[[157, 169, 122, 114], [130, 167, 68, 161]] Out: 68
[[117, 129, 111, 136, 142, 135], [85, 159, 142, 86, 149, 77], [97, 179, 141, 110, 146, 77]] Out: 149
[[118, 121, 124, 64, 135, 123], [130, 134, 136, 146, 102, 135], [130, 128, 123, 101, 147, 125]] Out: 102
[[137, 111, 151, 165, 169, 197], [137, 104, 141, 131, 58, 143], [137, 126, 134, 138, 114, 115]] Out: 58
[[86, 97, 116, 72], [123, 126, 122, 120]] Out: 122
[[156, 163, 125, 79, 137, 133], [157, 115, 100, 104, 81, 71]] Out: 81
---
[[81, 134, 137, 127, 108, 98, 95], [168, 142, 110, 105, 131, 145, 194]]
145
[187, 65, 178, 116]
116
[[156, 123, 185, 164], [147, 131, 157, 145], [152, 159, 158, 161]]
161
[[192, 157, 165, 162], [194, 160, 170, 159]]
170
[88, 184, 141, 162, 190]
162
[[119, 110, 111, 93, 146, 142, 121], [116, 109, 134, 140, 155, 104, 118], [115, 178, 116, 102, 144, 133, 144]]
146
[[186, 178, 130, 143], [139, 140, 127, 128]]
143
[[137, 120, 128, 137, 149, 100, 142], [147, 139, 118, 101, 113, 143, 107], [99, 90, 158, 190, 157, 116, 171]]
158
---
[[165 115  70 149  69 167]
 [122  87 128 107 116 159]] value 87

[[150 102 125 114 153]
 [100 134 122 129  73]
 [150  96 122 109 117]] value 134

[[120  89 190 180]
 [100 112 143 123]
 [114 146 116 113]] value 112

[[106 121 143 137 113 121  77]
 [ 61 150 102 187 138  98 108]] value 150

[[ 82  73  67 133]
 [166  98  67 104]] value 98

[[ 80 144 126 120 136 114]
 [147 123 128 128 118 143]
 [158 121 115 107 129 178]] value 123

[[167 143  71  94]
 [139 110 155 138]
 [169 143  67  90]] value 110

[[140 106 151 121]
 [162 104 118 136]
 [144 130  70 128]] value 104

[[131 174 133 139 109 131]
 [134  96 114 185 119 143]
 [131 101 154 117 129 147]] value 96
---
[120  99 132  94 178]
132
[143  90 194 115]
194
[ 68 164 133 126 136 195]
133
[132 138 112 104 148 127 180]
112
[111 121 187 108  82]
187
[120 121 178 100]
178
[102  93  91 191  95 162]
91
[106 129  73 131 119]
73
---
144,161,109,100,142,102,130
128,112,163,126,139,79,132
100,186,108,124,118,148,145
ans = 100

115,104,176,185
125,122,140,142
119,111,162,168
ans = 119

178,113,156,81
119,101,107,62
120,88,64,127
ans = 120

89,105,118,104,135,135
140,92,140,129,112,128
82,123,73,113,150,132
ans = 82

138,117,154,196
138,118,95,183
104,117,140,156
ans = 104

101,127,96,80,179,165
115,88,117,116,94,58
87,86,113,67,105,114
ans = 87

188,133,104,74,103,114,83
121,111,129,166,125,104,88
132,115,169,60,191,150,125
ans = 132

89,89,85,135
163,107,146,182
162,109,147,183
ans = 162

99,179,98,135,157,103,125
116,140,140,151,119,128,132
118,142,142,150,123,133,130
ans = 118

103,125,151,180
140,62,65,158
122,80,91,180
ans = 122
---
92,130,61,151,133: 151, 133

150,185,171,193: 193, 185

179,161,160,192,185,159: 192, 185

198,91,182,145: 198, 182

112,109,161,102,105,108,58
163,181,106,91,112,187,127
: 187, 181

95,131,68,102,109,99,92: 131, 109

136,191,119,157: 191, 157
---
[63, 59, 161, 156] value 161
[127, 72, 107, 141, 103, 126, 133] value 126
[146, 157, 66, 130, 132, 188] value 132
[151, 198, 153, 142] value 153
[119, 80, 135, 122, 72, 114] value 72
[114, 87, 180, 104] value 180
---
138  103  104  128  143  113  109
112   99  158  167  105  153  108
165   63  152  121  120  113  113
--> 104

 70   74  145   66  137  113
136  114   75  108  119  159
110  137  144  116  160  162
--> 145

 96   62   95  122  165
127   90  140   81  195
181   68   94   60  169
--> 95

132  114  138  137  141  193
 63  101  177  114  134   82
106  141  146  136  108  141
--> 138

119  113  133  142
124  128  118  107
153  134  118   71
--> 133

167  179   73  129   92
105  101  189  100  116
104  105  152  107  106
--> 73
---
104,117,128,171,68,120 => 171, 128

88,141,59,98,76 => 141, 98

194,93,178,158 => 194, 178

127,76,85,123,122,192 => 192, 127

111,117,93,75
114,106,153,166
=> 166, 153

153,187,186,85,103,130 => 187, 186
---
[195 108 152 166 131] --> 195
[155 128 165 164  76] --> 155
[132  75 118 107 115] --> 132
[107 192 127 123 147] --> 107
[ 86 128 133  78 163] --> 86
[111  57 113 154 151] --> 111
[164  99  80  67 153] --> 164
[ 67 148 144 109 108] --> 67
[120 189 166 110 136] --> 120
---
 79  155  139  132  117  131  126  137  134  133  103  129  143  142  146  126
 91  146  144  140  110  144  118  146  152  115  127  111  125  122  123  153
 88  132  127  148  116  131  112  143  120  124  147  136  141  118  119  109
102  142  146  137  107  135  128  143  166  118  125  104  120  124  121  156
123  130  138  131  100  110  115  121  154  148  106  128  122  124  138  122
107  118  122  147  104  107   92  123  119  138  129  153  125  108  128  100
144  125  145  127  100  138  151  147  145  148  141   97  132  136  125  119
 78  155  144  144  116  144  116  131  168  110  120  121  130  118  114  173
137  131  147  120   95  116  140  139  150  147  113  106  113  133  133  123
 71  154  143  154  116  162  113  144  165   94  143  117  125  111  101  184
111  126  129  139  100  101  106  125  133  144  108  145  129  114  140  117
129  126  140  126  105  122  128  147  162  137  145  114  117  127  102  113
→ 146

133  150  146  148  144  137  142
147  139  151  128  118  142  129
124  125  133  110  103  120  138
143  144  117  131  135  144  142
131  113  130  140  112  129  142
126  130  135  134  133  120  102
119  129  137  167  150  126  127
138  140  143  101  103  136   76
148  154  124  114  121  161  136
→ 137

104  131  158  119  132   98
 87  117  160  107  143   93
 86  128  161  105  137   82
130  141  141  125  128  133
129  131  178  134  120  109
123   87  144  100  120  118
→ 132

 62  102  144  128  160  119  126   63  135  164  106
131  128   84  161   94  135  140  124  151   63  130
105  128  116  129  167  138  134  120  116  126  146
153  191  126  140  101  169   72  130   72  153  112
148  145  128  133  117  130  130  136  139  141  141
140  163  146  106  143  128   71  110  153  152  151
→ 164

153  179  131  123  175  123  108  147  110
142  117   87  134  125  132  142  124  119
118  125  124  122  140  118  137  126  121
145  152  111  120  148  103  151  128  124
140  127  130  126  130  130  123  129  136
102   93  112  126   88  128  152  113  128
117  115  120  129  100  129  139  124  136
165  196  144  127  175  121  114  150  128
→ 147
